Below are the code and all the weights of a small trained network. Each question names an input and a class and asks about switching units off, where a switched-off unit gives its printed mean instead of its output.

import numpy as np


def w(rows, s, z=0):
    codes = np.array(rows[::2]) - 128.0
    scale = np.full(codes.shape[1], s)
    scale[-1] = z or s
    return codes * scale


def norm(h):
    return h / np.sqrt((h * h).mean(-1, keepdims=True) + 1e-5)


def f(y):
    return np.maximum(y, 0)


def log_softmax(a):
    a = a - a.max(-1, keepdims=True)
    return a - np.log(np.exp(a).sum(-1, keepdims=True))


def net(x, mask):
    res = np.array(x, float).reshape(1, 3) / 4 @ E
    u = 0
    for l in range(4):
        y = f(norm(res) @ A[l][:, :-1].T + A[l][:, -1])
        res = res + np.where(mask[u : u + 8], y, B[l][:, -1]) @ B[l][:, :-1]
        u += 8
    return log_softmax(norm(res)[-1] @ U[:, :-1].T + U[:, -1])


A, B = {}, {}
E = w([
[155,239,100,89,64,227,91,186,179,132,109],'x0',
[191,87,172,3,119,131,174,128,81,157,106],'x1',
[96,181,126,60,219,145,188,46,176,20,180],'x2',
],0.0057)
A[0] = w([
[103,175,85,174,200,70,90,118,106,113,186,93],'L0N1',
[118,156,88,130,78,93,36,100,195,170,164,95],'L0N2',
[142,144,139,72,102,99,75,222,144,2,125,5],'L0N3',
[231,150,212,141,113,118,164,12,113,181,219,135],'L0N4',
[78,73,64,171,122,133,107,170,147,169,136,131],'L0N5',
[124,70,176,135,96,107,116,17,185,132,122,78],'L0N6',
[200,87,103,75,38,94,127,128,84,207,158,113],'L0N7',
[148,204,180,147,100,149,146,132,154,195,94,53],'L0N8',
],0.0051,0.0027)
B[0] = w([
[143,144,179,98,54,149,116,152,102,96,131,206],'L0N1',
[109,133,143,123,99,54,147,124,75,87,75,188],'L0N2',
[102,92,119,89,89,128,84,58,154,185,154,153],'L0N3',
[232,156,175,99,112,222,127,144,123,57,51,201],'L0N4',
[168,128,160,122,167,135,152,165,236,118,188,218],'L0N5',
[176,123,2,156,66,159,168,81,111,192,113,178],'L0N6',
[130,139,171,99,114,88,114,154,176,82,142,254],'L0N7',
[171,135,74,67,146,159,107,35,104,107,144,180],'L0N8',
],0.0071,0.0043)
A[1] = w([
[82,86,115,188,162,55,165,93,69,144,122,91],'L1N1',
[47,163,92,224,158,65,96,86,101,120,136,35],'L1N2',
[96,151,103,70,137,235,152,116,82,115,151,97],'L1N3',
[28,166,165,141,178,112,198,167,177,63,123,204],'L1N4',
[158,53,159,161,123,23,160,81,77,118,129,70],'L1N5',
[136,82,172,131,196,58,188,119,1,127,125,40],'L1N6',
[132,159,133,105,113,194,118,178,162,199,103,3],'L1N7',
[106,126,122,32,59,72,194,96,116,109,124,158],'L1N8',
],0.0064,0.0015)
B[1] = w([
[79,253,72,115,90,182,122,123,109,176,146,177],'L1N1',
[233,121,119,126,78,196,137,187,62,106,102,182],'L1N2',
[134,90,96,87,114,55,67,143,77,126,81,229],'L1N3',
[172,92,134,179,152,172,138,160,169,166,149,209],'L1N4',
[110,181,75,51,107,126,98,68,144,73,101,244],'L1N5',
[118,199,39,49,92,136,90,163,106,129,140,209],'L1N6',
[50,156,49,134,134,87,131,125,106,117,107,188],'L1N7',
[112,143,170,112,143,152,220,136,152,142,78,253],'L1N8',
],0.0068,0.005)
A[2] = w([
[114,97,152,120,196,124,154,78,131,123,165,64],'L2N1',
[148,217,159,131,155,118,36,154,167,147,90,130],'L2N2',
[175,127,110,110,97,124,165,75,153,79,92,254],'L2N3',
[150,95,130,84,254,191,187,76,132,47,177,156],'L2N4',
[143,128,126,129,115,110,130,143,141,131,73,247],'L2N5',
[99,118,178,73,162,143,145,79,101,170,99,77],'L2N6',
[120,51,143,117,124,6,40,156,77,177,122,92],'L2N7',
[107,83,181,135,185,153,209,131,215,127,133,88],'L2N8',
],0.0069,0.0024)
B[2] = w([
[156,141,119,132,96,171,130,161,227,170,191,133],'L2N1',
[110,90,114,99,138,116,164,137,105,152,166,202],'L2N2',
[62,125,95,202,179,137,106,101,128,180,101,254],'L2N3',
[92,113,151,144,21,51,110,222,194,187,208,206],'L2N4',
[140,102,169,191,155,113,87,44,159,106,215,207],'L2N5',
[150,93,173,240,130,145,135,180,78,108,105,166],'L2N6',
[49,112,144,146,128,107,161,189,254,173,172,159],'L2N7',
[132,128,61,136,189,129,68,66,120,163,86,147],'L2N8',
],0.0075,0.0082)
A[3] = w([
[165,184,129,206,141,152,55,167,90,5,169,48],'L3N1',
[118,182,121,110,160,143,71,83,108,42,151,35],'L3N2',
[108,185,17,58,110,150,90,76,67,130,109,103],'L3N3',
[134,142,75,205,139,143,82,101,135,105,79,203],'L3N4',
[174,220,241,7,247,195,199,94,33,31,224,3],'L3N5',
[253,71,240,51,122,117,236,116,69,147,37,82],'L3N6',
[220,107,133,186,145,198,120,210,98,8,129,75],'L3N7',
[211,60,131,170,186,111,104,83,107,126,127,118],'L3N8',
],0.0068,0.0043)
B[3] = w([
[186,96,255,100,78,110,199,164,72,97,113,179],'L3N1',
[71,115,60,70,106,142,164,127,126,203,178,146],'L3N2',
[42,190,64,79,86,184,125,36,51,77,200,254],'L3N3',
[138,115,120,81,189,144,140,78,125,151,100,218],'L3N4',
[53,47,254,70,82,161,190,62,226,177,178,129],'L3N5',
[210,74,195,191,101,202,209,230,35,41,137,183],'L3N6',
[150,18,233,148,123,171,201,201,35,25,34,166],'L3N7',
[141,161,135,180,199,169,178,38,107,152,109,147],'L3N8',
],0.0085,0.0069)
U = w([
[42,197,2,45,48,208,133,44,21,106,175,170],'0',
[212,25,228,209,61,210,229,197,32,61,70,225],'1',
[73,50,107,194,62,73,89,198,220,215,190,239],'2',
[133,85,106,217,226,186,163,32,111,201,59,164],'3',
[201,187,59,96,231,72,55,209,113,20,34,1],'4',
[233,207,80,88,219,121,48,203,97,91,63,1],'5',
[221,233,119,93,187,90,50,165,135,22,50,1],'6',
],0.009,0.0054)

Each question gives the input, the list of numbers given to net, and the class t.
The units are the neurons (one row each of A and B). Each row of codes is followed by its name. A weight is (code - 128) times the scale printed after its matrix; where a second scale follows, it is the last column's (A, B and U).
mask holds one flag per neuron, layer by layer. A switched-off neuron (its flag False) gives its mean, the last column of its row in B, instead of its output. The means were averaged over made-up inputs and are rounded, as every weight is.
A unit's drop is (log p(t) with every unit on - log p(t) with that unit switched off) / (log p(t) with every unit on - log p(t) with every unit switched off).
The circuit of an input: a set's keep is (log p(t) with only the set's units on - log p(t) with every unit switched off) / (log p(t) with every unit on - log p(t) with every unit switched off). Starting from the 12 units with the biggest drops (on a tie, the unit counted first), units are removed one at a time, each time the one whose removal leaves the highest keep (on an exact tie, the one counted first), for as long as the keep stays at least 0.8.
circuit, biggest first: the units of the circuit, biggest drop first
k most important neurons: the k neurons with the biggest drops, biggest first
top k neurons in layer l: the k neurons of layer l with the biggest drops, biggest first
drop when u is switched off: that unit's drop, to one decimal
input [2,1,1], class 3: 4 most important neurons : [L2N4 L1N6 L1N5 L1N8]
input [-4,0,8], class 2: circuit, biggest first : [L2N4]
input [-8,-8,-8], class 0: circuit, biggest first : [L1N1 L1N5]
input [2,4,4], class 1: 4 most important neurons : [L2N6 L0N5 L1N3 L0N7]
input [-3,-8,-8], class 1: 4 most important neurons : [L1N2 L1N3 L2N3 L2N4]
input [-3,-3,1], class 3: 2 most important neurons : [L0N1 L2N3]
input [1,2,3], class 3: 2 most important neurons : [L0N5 L1N3]
input [4,-4,-5], class 2: 4 most important neurons : [L1N5 L1N6 L1N1 L3N3]
input [-8,-6,-8], class 0: 3 most important neurons : [L1N1 L1N5 L2N4]
input [1,-8,-8], class 1: top 2 neurons in layer 3 : [L3N7 L3N1]
input [7,-1,-8], class 2: top 2 neurons in layer 1 : [L1N5 L1N1]
input [-3,0,-1], class 3: 3 most important neurons : [L0N2 L0N4 L0N6]
input [-4,-1,-3], class 0: 2 most important neurons : [L1N5 L0N4]
input [-4,-6,-5], class 1: 2 most important neurons : [L0N5 L1N2]
input [-7,-2,-6], class 0: circuit, biggest first : [L1N5]
input [4,-7,7], class 1: top 3 neurons in layer 1 : [L1N2 L1N4 L1N8]
input [-6,6,8], class 2: 3 most important neurons : [L2N4 L0N4 L3N3]
input [1,8,8], class 1: top 2 neurons in layer 0 : [L0N4 L0N5]
input [2,-3,-3], class 3: top 2 neurons in layer 1 : [L1N3 L1N6]
input [-8,-7,0], class 0: circuit, biggest first : [L1N1]
input [3,6,8], class 2: drop when L2N4 is switched off : 0.9
input [0,2,-4], class 2: drop when L2N7 is switched off : 0.1
